Below are the code and all the weights of a small trained network. Each question names an input and a target symbol and asks about switching units off, where a switched-off unit gives its printed mean instead of its output.

import numpy as np


def w(rows, s, z=0):
    codes = np.array(rows[::2]) - 128.0
    scale = np.full(codes.shape[1], s)
    scale[-1] = z or s
    return codes * scale


def f(y):
    return np.maximum(y, 0)


def softmax(a):
    e = np.exp(a - a.max(-1, keepdims=True))
    return e / e.sum(-1, keepdims=True)


def log_softmax(a):
    a = a - a.max(-1, keepdims=True)
    return a - np.log(np.exp(a).sum(-1, keepdims=True))


def net(x, mask):
    ids = ['ΞΠαγεζηθστ'.index(c) for c in x.split()]
    T = len(ids)
    res = E[ids] + P[:T]
    r = res
    for j in range(2):
        rows = slice(3 * j, 3 * j + 3)
        q, k, v = (r @ M[0][rows].T for M in (Q, K, V))
        z = softmax(np.where(np.tri(T) > 0, q @ k.T / 3**0.5, -1e9)) @ v
        o = O[0][rows]
        res = res + np.where(mask[j], z, o[:, -1]) @ o[:, :-1]
    y = f(res @ A[0][:, :-1].T + A[0][:, -1])
    res = res + np.where(mask[2:18], y, B[0][:, -1]) @ B[0][:, :-1]
    return log_softmax(res[-1] @ U[:, :-1].T + U[:, -1])


Q, K, V, O, A, B = {}, {}, {}, {}, {}, {}
E = w([
[10,188,162],'Ξ',
[87,164,226],'Π',
[92,22,144],'α',
[130,136,46],'γ',
[209,83,94],'ε',
[79,165,82],'ζ',
[78,111,20],'η',
[129,39,229],'θ',
[185,134,196],'σ',
[77,150,30],'τ',
],0.012)
P = w([
[68,205,90],'0',
[149,40,103],'1',
[148,68,96],'2',
[18,138,174],'3',
[140,40,101],'4',
[162,91,85],'5',
[101,207,250],'6',
[137,42,101],'7',
],0.012)
Q[0] = w([
[110,81,129],'head 1',
[101,244,159],'head 1',
[71,54,98],'head 1',
[73,189,79],'head 2',
[83,60,160],'head 2',
[84,169,192],'head 2',
],0.011)
K[0] = w([
[120,106,122],'head 1',
[61,175,116],'head 1',
[48,69,105],'head 1',
[22,164,124],'head 2',
[103,64,140],'head 2',
[108,132,251],'head 2',
],0.012)
V[0] = w([
[50,117,221],'head 1',
[105,224,129],'head 1',
[46,119,39],'head 1',
[81,107,67],'head 2',
[164,179,142],'head 2',
[225,76,1],'head 2',
],0.0079)
O[0] = w([
[123,196,185,112],'head 1',
[143,212,59,3],'head 1',
[37,179,125,172],'head 1',
[126,2,134,172],'head 2',
[157,70,46,66],'head 2',
[158,82,198,237],'head 2',
],0.0052,0.0054)
A[0] = w([
[233,77,167,11],'neuron 1',
[223,193,60,115],'neuron 2',
[140,206,150,182],'neuron 3',
[134,204,216,137],'neuron 4',
[211,184,74,107],'neuron 5',
[167,122,166,70],'neuron 6',
[87,82,78,174],'neuron 7',
[55,122,56,210],'neuron 8',
[116,132,232,244],'neuron 9',
[168,124,180,236],'neuron 10',
[167,41,234,92],'neuron 11',
[50,130,223,239],'neuron 12',
[206,173,113,206],'neuron 13',
[238,181,72,234],'neuron 14',
[4,198,172,204],'neuron 15',
[149,140,160,253],'neuron 16',
],0.011,0.0048)
B[0] = w([
[168,157,162,191],'neuron 1',
[254,137,87,133],'neuron 2',
[67,99,179,147],'neuron 3',
[105,21,129,152],'neuron 4',
[219,140,141,132],'neuron 5',
[147,131,188,146],'neuron 6',
[131,94,123,173],'neuron 7',
[169,114,174,165],'neuron 8',
[127,181,78,196],'neuron 9',
[104,174,92,181],'neuron 10',
[88,176,174,250],'neuron 11',
[119,140,71,204],'neuron 12',
[47,87,75,138],'neuron 13',
[74,125,80,142],'neuron 14',
[203,122,97,193],'neuron 15',
[135,157,100,163],'neuron 16',
],0.0093,0.017)
U = w([
[203,148,22,223],'Ξ',
[95,167,48,115],'Π',
[12,114,111,172],'α',
[134,81,119,94],'γ',
[206,118,183,187],'ε',
[123,93,107,90],'ζ',
[99,43,126,92],'η',
[93,200,139,2],'θ',
[170,199,112,49],'σ',
[122,58,117,96],'τ',
],0.011,0.0056)

Each question gives the input, a string of symbols that net reads in full, and the target symbol t.
The units are the heads (3 rows each of Q, K, V and O) and the neurons (one row each of A and B). Each row of codes is followed by its name. A weight is (code - 128) times the scale printed after its matrix; where a second scale follows, it is the last column's (O, A, B and U).
mask holds one flag per unit, heads first, then neurons. A switched-off unit (its flag False) gives its mean, the last column of its rows in O or B, instead of its output. The means were averaged over made-up inputs and are rounded, as every weight is.
A unit's drop is (log p(t) with every unit on - log p(t) with that unit switched off) / (log p(t) with every unit on - log p(t) with every unit switched off).
The circuit of an input: a set's keep is (log p(t) with only the set's units on - log p(t) with every unit switched off) / (log p(t) with every unit on - log p(t) with every unit switched off). Starting from the 12 units with the biggest drops (on a tie, the unit counted first), units are removed one at a time, each time the one whose removal leaves the highest keep (on an exact tie, the one counted first), for as long as the keep stays at least 0.8.
units of the circuit, in order: the units of the circuit, biggest drop first
most important unit: the unit with the biggest drop
k most important neurons: the k neurons with the biggest drops, biggest first
which heads matter: for each layer, one digit per head in row order, 1 if its drop is at least 0.15 and else 0, layers parted by /
drop of u: that unit's drop, to one decimal
input ε α α, target α: units of the circuit, in order => (neuron 15; neuron 11; head 1)
input Ξ θ τ ε, target Ξ: units of the circuit, in order => (neuron 11; head 2; neuron 3)
input ε Ξ γ σ, target Ξ: most important unit => neuron 15
input τ τ ε σ θ α γ, target Ξ: 3 most important neurons => (neuron 15; neuron 11; neuron 2)
input ε τ ε Ξ ε ε Π, target Ξ: which heads matter => 01
input γ γ α η ε ε σ, target Ξ: which heads matter => 11
input σ α ε Π θ, target θ: which heads matter => 00
input θ ζ τ ε, target Ξ: units of the circuit, in order => (neuron 11; head 1; neuron 3)
input ε τ ε ε ε, target ε: units of the circuit, in order => (head 2; neuron 1; neuron 12)
input ε η ε Π, target Ξ: which heads matter => 00
input ε α θ τ ε α ζ, target Ξ: which heads matter => 00
input ε ε α θ, target Ξ: which heads matter => 01
input ε ε τ α η Ξ, target Ξ: units of the circuit, in order => (neuron 15; neuron 11)
input Ξ Ξ τ ε θ ε η, target Ξ: units of the circuit, in order => (neuron 15; neuron 11)
input α ε θ α ε η γ, target Ξ: units of the circuit, in order => (neuron 11)
input Π θ σ α, target Ξ: units of the circuit, in order => (neuron 15; head 2; neuron 12; neuron 11)
input α ε Ξ ε ε, target ε: which heads matter => 11
input θ ε α θ, target Π: which heads matter => 00
input ε η σ τ, target Ξ: drop of head 1 => 0.1
input α θ ε Ξ, target Ξ: drop of neuron 15 => 1.2
input ε Ξ θ, target θ: drop of head 1 => 0.2
input ε Ξ η α, target Ξ: drop of neuron 15 => 0.5
input ε ε Ξ ε ε σ ε, target α: most important neuron => (neuron 15)
